B: [130 143 101 138 109 123 172 111  77 134 138 169 140 145 153 146 138 165
 140  91  69 106 220 143 120 186 123 117 189 164 129  89 120 158 149 167
 166 125 166 124 163 166 117 103 104 114 208]
H: [164 127 159 106  52 140 132 128 137 176 159 116 161 174 131 127  95 146
 143  96 135  85  89 130 115 135 108 156 112  91 142  55 161 146  88  96
 142 151 154  79 128 105 175 127 167 127 117]
S: [140 162 129 124 136 115  78 119 162 111 121 104  94 166 134 108 134 122
 128 119 131 127 127 137  92 148 138 103 138 126 103 179 118 167 131 127
 130 101 122 120 126 126 158 124 152 132  89]
C: [127  79 106 105 108  54 159 142 146 127  95 154 143 161 135 156 137 175
  91  96 130 146 117  88 135 127 167 131 174 151  89 142 161 176 112  96
 115 140 159 128 128 116  85 164  52 132 127]
M: [103 120 100 126 122 134 126 124 138 103 148 119 179 162 138 134 132 136
 108 127 167  78 127 119 122 140 129 111 130 158 121 115 124  94  92 104
 137 162  89 131 127 166 118 126 152 128 131]
G: [187 167 117 114 165  91 146 129 149 166 120 101 103 130 140 166  69 138
 164 138 143 169 158 145 172 163 134 140  77 138 123 120 123 153 106 143
 111 208 220  89 104 109 124 166 189 117 125]
V: [135 134 131  73 109 138  89 113 123 138 122 139 144 145 125  78 165 157
 160  94  74  89  94 128 154 127 183  78 140 110 143 122 156 149 150 127
 115  72  91  99  85  85 120 168 173 121 140]
order: [134 140  77 138 123 120 123 153 106 143 111 208 220  89 104 109 124 166
 189 117 125 187 167 117 114 165  91 146 129 149 166 120 101 103 130 140
 166  69 138 164 138 143 169 158 145 172 163] => G
order: [127 127  79 106 105 108  54 159 142 146 127  95 154 143 161 135 156 137
 175  91  96 130 146 117  88 135 127 167 131 174 151  89 142 161 176 112
  96 115 140 159 128 128 116  85 164  52 132] => C
order: [128 131 103 120 100 126 122 134 126 124 138 103 148 119 179 162 138 134
 132 136 108 127 167  78 127 119 122 140 129 111 130 158 121 115 124  94
  92 104 137 162  89 131 127 166 118 126 152] => M
order: [127 117 164 127 159 106  52 140 132 128 137 176 159 116 161 174 131 127
  95 146 143  96 135  85  89 130 115 135 108 156 112  91 142  55 161 146
  88  96 142 151 154  79 128 105 175 127 167] => H

F: [148 119 137 138 169 146 144  96 142 128  84 132 121 137 133 107 131 155
 153 162  90 123 166 134 117 139 125 107]
A: [107 131 131 125 166 139 133  84  96 123 121 146 128  90 144 119 155 138
 137 107 162 117 153 169 142 148 134 137]
T: [142 134 148 137 166 133 137  84 153 155 119 169 139 131 146 131  90 162
 107 121 123 139  96 128 125 144 107 117]
order: [117 107 144 125 128  96 139 123 121 107 162  90 131 146 131 139 169 119
 155 153  84 137 133 166 137 148 134 142] => T
order: [ 84  90  96 107 107 117 119 121 123 125 128 131 131 133 134 137 137 138
 139 142 144 146 148 153 155 162 166 169] => A
order: [107 125 139 117 134 166 123  90 162 153 155 131 107 133 137 121 132  84
 128 142  96 144 146 169 138 137 119 148] => F
order: [137 137 155 121 148 133 139 107 153 162 146  90 131 131 134 166  84 117
 107 169 144 138 123 128  96 119 125 142] => A
order: [134 144 166 133  84 137 125 128  90 146 162 153 137 119 169 123 107 148
 142 138 121 117 131 155 131  96 139 107] => A
order: [123 162 128 117  96 139 166 131 119  84 155 137 133 169 146 125 148 121
 137 142  90 132 138 134 153 144 107 107] => F

X: [119 120 104 148 150 136 171 160 151  96 142 115 131 163 119 148  75 110
 145 119 122 113 163 122 103 151 130 131 131 185 126  88  93 148 136 155
 159 163 109  96 162 133 137 128 129 115  86 173 108  97  99 104 125 140
 116 130 167  77 116]
R: [ 93 138 139 148 118 136 106 151 171 122 175 174 121 116 131 119 129  68
 138 125 100 143  94 121 113 141 110 140 189 128 106 105 129 131 176  80
 152 111  90  97  94 137 162 133 121 110 129 128 118 134 177 144 140  73
  96 163 138 116 111]
U: [116 139  97 113  80 136 133  96 174 106 100 118 112 138 111 110 130 143
 175 144  90  93 162 131 129 131 128 138  94 119 121  73 106 129  94 121
 122 163 171 134 116 151 176 121 141 125 140 140 105 137 128 110 138 148
 177 189 152 118  68]
L: [102 136  98 118  86 158 127 110 145 105 119 156  89 147  68 159 130  96
 180 104 154 104 115 169  83 116 136 130 132 136 146 111  96 166 123 111
 128 172 104 141 108 113 153  99 121 125  95 122  61 132 129 101 123 111
 156  64 138 141 138]
Y: [123 135 133 113 131 118 117 148 120 154  76 156 129  98 145  90 134 134
 124 153 105 149 123 112 148 100 152 138 103 168  85 128 117 139 137 127
 134 142 139 113 159 119 131 157  84 120 171  94 214 124 133  99 168 104
 130 120 130 130 131]
J: [152 121 118 151 141 136 113 175 116 105 177 128 134 171 110 176  90 148
  96 128 140 111 129 143 100 189  97 129  93 118 138 116 121 125 106 138
 110 131 121 139  73 174  94 112 163 144  94 133  80 131 119 106 129 137
 138 122 162  68 140]
E: [115 149 131 110 122 122 106 167  96 141 117 114 153  93 103 140 100 142
 126 135 123 123 163  77 132 155 121 156 113 157 108 109 138 131 138 145
 112 132 141 113 130 149 100 204  83 107 122 158 154  88 115 108 159 112
  98 151 128  98 163]
Q: [104 113 116 104 150  96 163 128 120 160 130 119 155  96 148 116 136 140
 109 163  88 185 131 103 173  86 122 133 148 129 126 131 145 115 125 115
 122 148 162  75 163  93 119 142  99 130 167 137 110 151 150 136 108 131
 119 159  77 171  97]
order: [139  73 174  94 112 163 144  94 133  80 131 119 106 129 137 138 122 162
  68 140 152 121 118 151 141 136 113 175 116 105 177 128 134 171 110 176
  90 148  96 128 140 111 129 143 100 189  97 129  93 118 138 116 121 125
 106 138 110 131 121] => J
order: [ 68  73  80  90  93  94  94  96  97 100 105 106 106 110 110 111 112 113
 116 116 118 118 119 121 121 121 122 125 128 128 129 129 129 131 131 133
 134 136 137 138 138 138 139 140 140 141 143 144 148 151 152 162 163 171
 174 175 176 177 189] => J
order: [ 97 104 113 116 104 150  96 163 128 120 160 130 119 155  96 148 116 136
 140 109 163  88 185 131 103 173  86 122 133 148 129 126 131 145 115 125
 115 122 148 162  75 163  93 119 142  99 130 167 137 110 151 150 136 108
 131 119 159  77 171] => Q
order: [140  68 162 122 138 137 129 106 119 131  80 133  94 144 163 112  94 174
  73 139 121 131 110 138 106 125 121 116 138 118  93 129  97 189 100 143
 129 111 140 128  96 148  90 176 110 171 134 128 177 105 116 175 113 136
 141 151 118 121 152] => J
order: [130  86 116 122 125 110 109 128 173 171 103 140 163 163 113 131 115 126
  77 160 119 150  99 104 136 104 119 115 122 159 163 148 137 131 108 133
 162 151 167 148 145 142 116  75  88 150  96 120  93  96 155 136 131 129
 185 148 130 119  97] => Q

D: [155 192 156 191 129 135 193 193 173 138]
P: [ 58  31  91 164 110 156 157  68  30  44]
N: [156  31  91  44 163  30  68 157  58 110]
W: [173 193 156 128 155 135 138 192 193 191]
Z: [ 58  31  91 164 110 156 159  68  30  44]
order: [157  68  30  44  58  31  91 164 110 156] => P
order: [ 31  91  44 163  30  68 157  58 110 156] => N
order: [128 135 138 155 156 173 191 192 193 193] => W
order: [ 44  30  68 159 156 110 164  91  31  58] => Z
order: [ 30  44  58  31  91 164 110 156 159  68] => Z
order: [ 30  31  44  58  68  91 110 156 157 164] => P
order: [191 193 192 138 135 155 128 156 193 173] => W

met: [151 221 232  70]
fet: [100 190  58  93]
tivun: [221  70 231 151]
suni: [233 221 151  70]
order: [ 70 151 221 233] => suni
order: [151 231  70 221] => tivun
order: [221 231 151  70] => tivun
order: [ 93  58 190 100] => fet
order: [ 58  93 100 190] => fet
order: [ 70 151 221 231] => tivun
order: [221 232  70 151] => met

dufaf: [150  58 203 224  80 142 165 153 208 160 104]
zab: [146  90 148 115 190 181 196 113 162 168 150]
rako: [142  58 160  81 208 203 224 104 153 165 150]
takov: [138 194 153 116  73 105  78 169  81 104 111]
komin: [141 104 127 147 181 161 171 117 171 162 156]
faz: [139 187 158 112  82 113  90 169  84 106 115]
rifev: [140 193 157 125  82 111  88 175  89 104 121]
order: [ 58  81 104 142 150 153 160 165 203 208 224] => rako
order: [150 165 153 104 224 203 208  81 160  58 142] => rako

der: [165  89 207 121 144  16]
gosad: [219 151 116 109 148 178]
pobe: [ 54 148 112  89 141 106]
ziv: [ 51 166 124  95 160 123]
vip: [214 131 151 181 133 148]
lef: [ 16 207 144  89 122 165]
leduk: [  8 219 147  89 210 148]
Buge: [219 109 148 177 116 151]
Kalu: [ 15 191 135  81 185 132]
order: [147 148 210 219   8  89] => leduk
order: [109 116 148 151 177 219] => Buge
order: [ 16  89 122 144 165 207] => lef

muro: [ 62  65  65  82 170 154 163 178  43  69  61  44  72 158  44 182  23  44
 176 188  34 175  96 175  81 168 173 151 169  61 165  48]
tuges: [175  81 169 182  82  44 151 173  48  23 171  65  44  44 178  34 154 176
  62  72 163  61 158 175  97  65 168  61  69  43 188 165]
Pabo: [188 171  69 163  65  44 151  43  81  61 175 165  65 154 168  23  34 173
 169  44 158  61  72 178  48  96  82 175 182  44 176  62]
order: [151 169  61 165  48  62  65  65  82 170 154 163 178  43  69  61  44  72
 158  44 182  23  44 176 188  34 175  96 175  81 168 173] => muro
order: [176  62 188 171  69 163  65  44 151  43  81  61 175 165  65 154 168  23
  34 173 169  44 158  61  72 178  48  96  82 175 182  44] => Pabo
order: [ 62 176  44 182 175  82  96  48 178  72  61 158  44 169 173  34  23 168
 154  65 165 175  61  81  43 151  44  65 163  69 171 188] => Pabo
order: [ 23  34  43  44  44  44  48  61  61  62  65  65  69  72  81  82  97 151
 154 158 163 165 168 169 171 173 175 175 176 178 182 188] => tuges

rav: [ 86 154  90  86 150  90  91  91 146 153  86 154 159  76  81 148 151  80
 163  82  90 161  84 105  99]
mele: [211  80 204 201  83 194 205 195  73  65 211  73  77 225 216  83  77 219
  70 223 202  78 214 175 180]
sezif: [130 125 127 128 125 124 129 128 146 137 128 127 119 123 124 135 133 127
 112 127 129 117 125 129 130]
Pib: [155 108 147 154 111 144 149 149 153 135 150 114  94 147 147 128 127 153
  76 151 150  87 148 145 146]
liti: [164 103 159 164 109 158 158 160 131 115 162 106  93 168 164 119 113 166
  86 163 160  90 161 146 154]
muz: [ 87  76 147 147 153 155  94 135 148 150 145 144 149 149 154 127 150 146
 146 111 114 151 153 128 108]
noki: [119 124 133 125 127 137 129 127 128 124 128 129 126 127 130 146 123 129
 127 128 135 130 117 125 112]
order: [108 147 128 149 150 147 135 147 153 144  87 148  76 155 127 111 146  94
 145 114 153 149 151 150 154] => Pib
order: [112 117 119 123 124 124 125 125 125 127 127 127 127 128 128 128 129 129
 129 130 130 133 135 137 146] => sezif

kud: [132 124 100 113 124]
razug: [138 126   9 161 138]
rutiz: [128 120 133  27 128]
zep: [175 131 123 135 125]
vofuz: [123 100 132 113 124]
zus: [113 124 101 124 132]
order: [132 124 101 124 113] => zus
order: [100 113 124 124 132] => kud
order: [  9 126 138 138 161] => razug
order: [123 125 131 135 175] => zep
order: [113 124 100 124 132] => kud

vabi: [129 130 130 124 128 132]
poned: [123 132 130 124 130 130]
Gez: [132 127 121 132 135 139]
Vus: [127 128 126 130 129 127]
ger: [121 131 134 121 132 136]
bik: [121 135 134 132 131 121]
veno: [131 133 132 121 121 136]
order: [121 127 132 132 135 139] => Gez
order: [121 121 131 132 134 136] => ger
order: [121 121 131 132 134 135] => bik
order: [136 131 133 132 121 121] => veno
order: [128 130 132 124 130 129] => vabi
order: [126 130 129 127 127 128] => Vus
order: [136 121 131 134 121 132] => ger

tel: [165 138 139  82  69  66  89 143  64 189 110 127]
vivi: [157 136 116 134 119  90 118 137 122 167  86  96]
bomaf: [119 125 134 118 124 137 127 126 123 117 147 143]
fom: [179 141  89 176 147  69 129 142 162 189  27  39]
Sal: [126 126  99 187 182 143 157 125 197 113  90  81]
fivo: [134 129 147  84  86 108 104 133  79 146 148 154]
zik: [128 127 102 180 174 140 153 125 186 117  93  87]
rik: [115 125 155  82  94 135 112 126  83 119 176 176]
rel: [140 132 124 130 123 111 123 132 123 145 110 115]
komur: [123 126 103 183 180 147 157 123 192 110  97  89]
Somas: [ 96 120 108 189 198 187 171 114 206  71 130 114]
muke: [157  81  90 125 143 197  99 187 113 126 181 126]
order: [ 81  90  99 113 125 126 126 143 157 182 187 197] => Sal
order: [127  89  69  66 138 139 110 143 189 165  82  64] => tel

